In the rows, zero is written as 128.
[115 122 141 137 128 109 122  89 129 133 122 117 134 139 121 130 121 140
 116 118 126 147 156 134 119 136 164 114 113 155 116 142 125]  E
[121 114 109 147 123 129 126 130 129 126 131 151 144 143 126 128 126 128
 144 116 136 135 152 124 124 135 140 127 125 120 122 140 141]  H
[129 139 167 130 156 128 108 117 121 116 120 134 141 124 105 136 132 146
 130  87 122 121 146 128 135 107 115 156 116 146 107 131 124]  H
[ 74 114 132 151 166 133 160 213 140 129 158 195 125 163 136 102  95 124
 160 166  78 196 137 145 106 119 174 152 100 153 140 124 138]  E
[143 130 140 125 132 110 115  96  93 134 122  93 143 124 156 171  94 139
 103  79 120 134 142 133  69 160 203  81 123 204  72 133 104]  E
[150 139 151 133 138 139 125 105 129 126 122 112 117 119 127 132 122 112
 120 149 150 110 140 128 138 136 134 133 148 101 136 118 139]  V
[171 127 134 142 131 132 129 109 105 106 148 134 125 120 147 147 142 100
 108  88 164 126 153 130  93  99 116 140 119 134 118  94  88]  T
[155 131 140 124 166  95 133 144 142 149 137  90 138 108 148 139 121 133
 117 146 165 129 130 130 125 115 149 136 134 124 116 134 136]  Y
[134 119 127 101 144 122 116 168 144 140 123 121 147 142 116 110 135 159
 129 163 148 131 127 138 143 157 115 135 134 112 154 144 123]  D
[142 114 131  92 144  96 116 182 144 121 136 119 150 119 127 109 117 153
 129 162 125 140  90 132 132 144 108 118 127 134 131 134 122]  D
[ 89 108 116 129 185 111 102 140 146 140 142 132 130  78 124 111 124 154
 147 129 118 112 150 124 123 128 170 100 123  92 139 147 151]  H
[151 106 186 119 160 162 128 109 124 161 129  88 135 112 182 150 102 106
 137 167 158 129 140 159  91 224 177 150 187 137 136  98 128]  D
[119 124 152 127 161 116 124  65 129 139 140 111 127 115 134 141 129 120
 113 137 127 134 153 140 122 121 160 110 106 147 125 135 119]  E
[126 129 130 126 122 131 122 118 120 120 119 135 136  96 134 121 123 121
 128 117 130 147 138 144 126 130 150 130 140 133 133 127 114]  D
[134 115 164 139 141 146 132 104 120 128 119 144 118 116 135 134 126 138
 140 119 142 110 148 122 123 140 137 138 151 114 145 121 119]  H
[142 119 121  74 165 130 127 207 148 143 112 136 128 116  93 100 116 176
 127 170 112 127 112 105 123 147 150 111 152 125 153 117 148]  T
[118 137 140 127 137 106 127 136 133 123 133 110 122 117 127 125 119 142
 115 118 134 131 138 135 139 139 156 110 117 154 109 148 124]  F
[124 126 111 117 177 121 122 145 135 137 151 121 129 119 141 136 126 131
 126 113 138 103 122 135 149 117 111 133 122 136 127 145 118]  F
[144 120 110 115 163 124 125 151 118 129 152 132 139 115 144 121 124 133
 134 142 143 112 149 113 117 134 110 132 146 149 105 133 140]  H
[118 134  95 137 107 140 139 144 143 128 124 111 117 120 130 107 160 148
 145 119 149 126 133 149 144 166 162 123 132 120 131 141 129]  F
[132 137 135 130 145 116 124 121 139 126 140 127 121 127 125 115 112 126
 123 142 130 116 126 132 130 106 137 128 116 113 130 128 142]  V
[123 119 123 135 186 124 120 149 150 138 145 128 119 127 132 105 114 121
 128 140 129 124 132 130 123 111 127 132 124 108 148 135 131]  T
[126 106 101 126 186 134 119 139 163 152 139 109 131 115 162 110 126 105
 150 174 123 114 125 142 127 141 134 120 135  96 125 138 162]  K
[128 119 107 129 147 145 121 110 123 133 119 132 138 108 133 142 119 129
 129 118 135 135 142 145 122 134 152 120 145 131 138 128 120]  E
[136 148 138 119 148 131 113 125 119 125 118 130 138 124 110 136 123 128
 126 107 106 135 136 128 115 110 132 137 127 142 120 115 131]  T
[134 134 129 125 125 126 123  99 119 121 116 135 135 104 148 133 118 108
 130  96 113 141 137 133 117 132 164 110 144 145 120 136 112]  K
[135 123 125 111 151 132 128 147 135 135 117 124 125 124 117 124 124 158
 124 152 133 129 127 135 135 136 143 109 136 130 148 137 121]  E
[132 134 116 119 133 138 122 133 127 130 113 123 140 126 146 127 134 124
 136 119 125 137 111 134 120 142 138 121 138 117 114 137 131]  Y
[128 133 116 123 120 107 141 151 134 115 113 116 131 119 115 128 126 140
 134 144 103 139 104 121 146 115 100 112 126 153 107 124 139]  E
[ 79 144 252 139 169 164 127 191 143  99  85 182 129 128  59 127  99 163
 122  72  92 185 170 151 137 118 199 161  80 160 129 122 111]  H
[142 135 194 109 162 124 116 103 111 128 119 111 128  82 147 146 121 122
 110 109 138 137 140 127 110 133 160 131 153 138 118 117 105]  Y
[139 144 133 124 122 106 131 104 128 130 116 106 143 131 140 139 130 125
 121 114 131 134 113 126 130 128 125 124 127 141 102 141 130]  Y
[119 128 139 122 133 114 128 159 126 123 128 142 135 110 127 124 108 159
 147 109 128 120 135 124 127 136 118 128 153 138 136 128 129]  H
[105 100  80 161  85 145 118 102 124 117 109 163 119 175 138  97 122 130
 134  83 135 108 143 109 124 160 114 102 141 110 128 165 131]  H
[142 122  78 111  97 136 125 114 134 151  93  96 157 138 114 146 156 135
 140 112 122 108 101 121 141 163 129 136 135 140  99 118 159]  D
[129 113 108 115 104 150 121 171 171 126 102  91 107 143  93  82 142 142
 118 115 144 141 105 129 154 166 136 118 128 127 119 122 159]  X
[133 124 157 114 127 142 135 120 120 118 125 135 114 101 134 143 135 131
 128 127 141 121 131 133 140 148 138 118 145 121 147 113 107]  F
[143 142 149 126 134 114 125 132 125 115 123 124 135 117 111 132 131 136
 127 110 126 140 133 125 123 114 119 142 133 135 132 113 117]  T
[124 135 148 123 149 138 126  99 128 128 119 128 131 118 117 144 131 143
 130 131 114 133 127 149 126 131 153 125 120 141 138 120 122]  E
[138 129 136 110 160 129 112 144 146 148 131 114 136 153 140 132 124 108
 135 140 121 121 124 139 131 147 135 129 129 128 126 134 144]  K
[132 113 102 122 177 135 121 131 142 136 140 118 124 126 132 121 131 129
 120 155 129 116 120 135 130 128 133 113 115 129 127 138 133]  E
[123 127 122 131 122 132 114 125 127 125 120 121 140 132 135 119 131 115
 130 123 129 142 135 142 130 144 127 131 126 130 119 139 124]  D
[167 100 115 101 176  81 166  99 118 157 204 152 118 144 156 150 103 183
 106 134 162  83  81  90  92 147 152 158 159 175 185 108  93]  X
[125 113 120 141 150 148 136 107 135 132 124 137 120 129 133 116 131 134
 138 121 137  99 129 115 140 153 127 131 145 123 138 149 129]  H
[137 127 111 114 156 129 124 125 139 145 132  96 134 136 123 138 142 125
 115 150 137 123 139 136 135 140 136 109 111 149 111 135 140]  E
[121 141 152 121 142 100 114 120 132 125 118 110 137 123 132 130 125 136
 119 118 115 135 114 125 124 128 135 114 116 129 106 143 131]  Y
[112 124 152 136 157 100 129 127 144 131 140 129 115 116 149 105 119 121
 130 110 124 135 105 128 132  98 138 144 126 117 141 143 116]  Y
[117 141 124 141 126 110 138 134 124 116 144 139 117 126 136 137 122 140
 124 116 138 121 136 139 135 117 133 118 113 133 131 135 118]  F
[126 148 162 128 128  87 138 110 143 125 125 105 131 103 126 136 127 120
 125 115 121 140 136 132 142 125 155 118 122 153 122 135 125]  K
[128 144 149 127 107 110 132 189 130 119 105 120 113 123 101 120 136 149
 122 139 127 133 128 120 147 119 131 128 122 129 129 117 134]  D
[132 131 125 123 130 119 140 100 136 128 112 132 133 116 134 139 120 108
 123 124 107 132 124 119 135 134 155 102 129 146 118 140 130]  K
[133 139 139 133 112 126 127 136 124 118 109 134 137 148 107 126 137 132
 133 100 120 152 139 123 124 124 125 136 123 131 131 126 113]  T
[145 118  91 124 130 148 127 106 119 127 115 125 131 128 131 126 122 132
 122  98 128 142 113 117 124 136 140 120 146 146 114 138 120]  X
[124 125 113 114 132 127 118 156 127 127 124 134 128 128 113 125 115 138
 127 113 121 151 124 118 135 116 125 121 139 127 134 124 134]  X
[137 164 156 139 145 129 103 139 119 105 123 121 132 138 109 128 124 122
 126 120 109 139 127 137 127 115 154 134 108 126 104 137 130]  V
[119 130 155 116 122 119 143 149 151 127 115 130 119 139 119 105 138 119
 131 127 120 148 137 125 152 134 137 122 121 138 137 140 121]  K
[115 132 147 111 134 123 108 138 121 135 115 130 130 117 123 124 120 131
 127 108 120 131 138 133 134 118 129 139 138 134 138 125 121]  D
[134 141  98 135 114 134 124 112 116 114 108 129 133 112 121 125 112 143
 126  93 125 157 126 131 127 119 145 119 149 141 118 138 124]  X
[130 135 107 149 133 131 123 119 144 132 123 120 120 147 124 109 125 130
 131 144 135 112 132 134 130 118 150 126 115  92 124 141 155]  V
[130 145 133 123 109 103 132 149 127 122 109 134 119 138 114 119 138 156
 118 110 128 131 111 108 135 122 144 118 128 120 135 142 120]  Y
[120 114 162 142 147 148 127  92 121 127 120 132 110 117 136 139 118 110
 115 110 130 133 146 137 121 135 161 125 135 140 139 120 107]  E
[148 112 132 129 188  92 108  79 132 135 160  81 132 124 143 160 138 139
 109 172 124  81 114 124 100 127 112 109  89 136  85 113 155]  E
[134 142 127 120 144 129 101 116 123 115 122 114 137 131 103 130 130 133
 120  89 110 151 114 128 135 111 127 140 119 151 104 131 130]  X
[132 119 116 131 159 117 111 129 137 134 139 117 128 119 137 110 127 124
 120 145 141 119 131 134 132 118 124 141 127 119 128 139 134]  D
---
[156 119 177 156 158 141 125 150 157 142  98 126 165  90 121 155 131 138
 129 140  96 127 138  57 117 130 117 119 115 114 135 126 133]  U
[ 99 105 133  81 139 156 178  78  84 138 163 114  82 156 187 121 117 163
 101  98 125 168 159 213 184 103 142 104 156 166 126  64  95]  M
[143 147 119 106 114  84 119 173 156 124 155  71 126 157 129 144 162 117
 158 104 129 151  89 184 126 133 136 128 143 150 116 144  87]  U
[138 135  91 140  97 109 105 137 167  35 133 177 181 185 103 134 105 199
 143 123 164 122 135  82  81 187  66  95 125 116 163 126 122]  W
[ 36  45 184  84  88 123 211  79 128 139 108  96 113 151 117 160 123 179
 111  81  90  99 151  84 181 127 159  36 140 143 127  61 108]  M
[140  40 184 122 185 185 161 149 156 156  92  47 132 139  86 130 143 127
 156 171 136 129  90 104  95 116 125  62 129 118 155 123 166]  B
[145  80 128 131  74  94  87 163 120 147 176 131 144 101 175 122 139 123
 172 150 156 158 109 159 127 101 126 138 125 147 110 121 141]  P
[133 132 201 136 175 171 110 157 194  90  57  90 130 134 136 159  80 177
 104 108 143 160 125  65 143 138 118 134  89  69  61 134 202]  W
[192  61 208 142 166 174 117 227 115 136 111  83 116  87 116 141 131 115
 144 179 120 161 112 129  90  95 162 124 157 133 115 123 180]  L
[119 150 134 167 121 137 110 142 127 144 179 121 130 150 128 113 151 166
 127 114 133 135 114 145  90 109  92 145 143  87 138 131 135]  C
[143 129 120 113 107  75  82 179 199  47  90 110 167 232  96 150 109 185
 171  74 126 149 112 140 122 175  96 109 148 126 110 106 122]  W
[145 163  90 110 152 191  84 119 113  34 122 139 157 166 100 102 100 126
 122 186 142 148 166 154 102 190 115 130 111 126 111 100 148]  W
[104 103 142 150 125  37 143 154 132 135 115 163 171 118 158 127 162  99
 136 113  81 145  93 140  94 136  98 171 106 149 142 136 104]  M
[150  88  42 145  76  55 157 134  96 122 213 140 148 147  54  43 230  80
 179 119 138 152 143 217 133 134 159 197 204 134 197 148  73]  C
[115 141  84 126  70  95 106  85 127 168 154 150 173 127 137 135 151 119
 134 121 143 109 148  93 161 116 120  83 140 146 136  79 114]  C
[193 135 178 145 171  79 102 147 149 161  40  91 165 181  91 171 124  96
 115 100  64 163 126 118 138 120 136 145 148 109 104 106 141]  L
[150 165 112 144 132 135 156 113 109 209 117 172 109  44 162 112 117  90
 105 143 120 149 152 143 162 114 154 157 131 151 130 134 115]  Z
[109 178 105 168 160 125 112 156 154  73 150 129 184 127 171 180  95 150
 161 223 155 120  55 140  36 195  80 154  81 178 136 152 105]  C
[114 145 149 131 120 123  81  92 159  86 142 111 146 171 156 123  91 121
 161 168 136 160 128 127 110 147 125 161  62  91  64 154 180]  P
[104  91 180 110 157  74 115 187 171 122  28  50 118 188 130 168 106 101
 157 143 109 138  46 176  98 141 137 121 119 155  79 151 140]  B
[175 128 119 171 162  91 106 152 138  94 165 110 166 134 130 132 149  94
 155 183 109 198 102 151 107 148 131 194 134 154 138 161 110]  U
[165 145  88 129 105  54 110 182  94 139  24 186 191  25 134 119 170  78
 118 121 130 116 120 117 143 128 121  94 155 152 150 130  89]  W
[118  33 151 116 120 100 112 134 157  74 103 132 116 196 118 101  93 121
 188 172 122 143 131 135  91 136 130 106 150 157 126 116 165]  B
[133 162  96 144 129 108 115 124 142 131 103 152 161  58 156 154 150 111
 100 112 124 115 161  46 172 127 154  96  87 136  79 147 171]  M
[137 119 180 157 121 110  93 126 192  90 144  89 180 209 110 144 131 180
 134 140 167 182  77  81 107 152 109 102  75 112 109 133 224]  W
[122 119 104 129 119  42 139 111 155  80 166 163 130 136 148 105 130 150
 158 120 185 123  80 128  68 141  73 121 116 104 128 160 115]  P
[141 126 134  79 117 137 162 195 121 141 142  65 123 149  97 160 151  84
 110 150 108 124 150 208 119 151 154 156 125 156 151  98  70]  U
[143 124 158 123 138  82  98 112 186  67 111  65 133 196 127 127 125 140
 198 118 125 170 115 145 141 133 142 101 113  98  75 144 173]  P
[ 43 140  10 104  47 103 159  51  87  94 176 215  80 115 111  97  73  96
 112 137  99  99 192 121 136 186 130 158 182 168 122  93  34]  Z
[176 139  69 114 152 115 120  88 132 113 166 134 142 220  74 118 130 134
 114 127 132 145 201 183 166 147 142 140 171 149 135  51 122]  C
[138  29 129  62 111 159 152 135 132  83 115 101 146 196  16 140 110 119
 160 148 109  84 168 106 119 186 167  86 168 157 129  45 104]  L
[167  25 132 126 124 166 150 164 102 160 236 106 124 109  78 107 156 126
 161 185 137 153 116 137  68 117 137 104 196 189 173  70 138]  L
[ 83  41 145 105 102  89 205  92 139 174 190 123 117 107 109 107 134 156
 147 125 168 114  85 120 103 120 123 106 140 119 152 127  93]  P
[198 126  71 183 123  67  83 166 136 231 150 115 180  43  53  86 230  76
 163  87  84 155 134 122 151  96 165 162 176 109 111 165 145]  P
[163 136 115 137 159  73 117 165 141 128 160 145 159 136 175 165 113 127
 139 164 130 167  77 179  83 147  87 167 137 199 151 115  62]  U
[118 143 136 103 115 181 125 130 176 123 216  19 107 182 178 181  95 190
 161 132 180 172  99 170 130 125 106 103  97 112 101 121 134]  P
[166 181  45 147 157 153 151 172  93 133 166 184 147  50 129 112 128  92
 116 172 109 126 165 189  77 174 111 247 145 149 185 173  15]  U
[111 150 139 133 145  75  91 158 177 177  61  95 104 154 179 176  78 112
 110  91 106 152  89 126 122  93  90 133 139 113  77 151 123]  B
[132 133 139 147 159  90 115 173 159  14 108 161 143 178 151 142 103 146
 130 141 119 143 127 134  83 166 113 165  83 108 105 172 146]  M
[147 108 131 108 134  45 111 145 113 217   9 107 141  78 175 152 141  51
 131 132 119 137  80 151 175  72 151  55 160 190 111 119 113]  B
[122  93 132 116 183 132 155 126 165 240 139  52  95  40  98 142 114  92
 128 109  79 168 136 122 190  90 189 153 179 125  48 111 118]  P
[112 100  93 126 117 128 136 135 110 141 148 139  93 145 128 118 128 146
  92 125 168 105 116 139  74 123  76 109 148 135 149 123 130]  B
[132  65 106  97  71 106 126 154 122 156 180 168 129 186  82 135 103 169
 142 136 106 103 203 188 136 127 156  98 212 210 159  10  93]  C
[157  18  97 106 101  86 141 150 135 200 134 122 169 160  95 123 153 104
 167 140 145 133  99 157 127 120 124 104 172 189 189  91  88]  B
[145  58 162 178 131 104 157 219 127 178 161 119 116  55 147 135 153  82
 115 166 148 182  40 112 105  93 122 196 128  98 144 178 122]  Z
[171 164 101 195 171 191  49 131 102 129 121 147 187  41 128 110 161 105
 144 174  45 160 193  72 144 117 163 107 130 144  92 135 194]  M
[116 138 135  90  85 131 120 117 125 156 155 116 123 140 130 138 126 158
 132 126 150 107 120 141 153 121 174  64 139 164 105 125 104]  U
[109 226 222 150 176 136 122 104 127 175  56  57  97  48 229 161 123 102
  96 140 112 178  82 127 167  83 169 123  75 115  49 194 171]  U
[122 220 136 108 151 131 101  99 131  75 118 132 107 210 204 140  90 141
  83 109 125 161 168 192 138 131 120 139  65 110  67 128 163]  M
[159 124  74 134 138 108 123 141  97 136 104 182 200 112  85 143 171 143
 102 117  97  84 161 113 130 159 126  79 140 172 156  84  99]  M
[138 105 174 106 103 129 118 132 126  67 163 162 115 252 149 126  44 148
 133 174 156 153 129 181  53 146 110 182 109 113 134 131 121]  L
[148 113 162 108  97 162 105 173 138 166 184  51 128 226 150 180 101 184
 167 119 124 173  82 216  98 126 115 122 157 183 130  78 105]  L
[175 146 156 151 138 126  98 143 123 166 144  83 171 141 151 151 170 156
 163 141 115 176  85 177 135 119 134  97 140 185 149 115 119]  U
[129 194  49 126  91  83 118  72 100 127 114 141 107 118 114  78 171 105
 136  71 119 131 206 189 218 125 194 150 185 146  91 126 121]  C
[167 135  86 131 108 119 115 159 123 177 115 178 161 110  87 149 110 150
 132  97  96  86 152 105  95 145 116 117 189 158 145 102  72]  L
[176 158 152 152 165 185  74 119 127 159 106 103 162 123  97 124 115 138
 136 167  97 147 169 140 141 127 173 131 106  98  80 136 185]  P
[129  77 110  90 104 120 151 117 153 144 166 130 131 166  46 118 156 144
 122  77 110  93 179 104 141 154 135 120 163 135 135  63  98]  U
[135 179  88 194 157 149 144 144 108 168 201 124 113  28 109 115 152  71
  74 164 118 151 122  92  40 146 113 246 117 112 112 190 160]  L
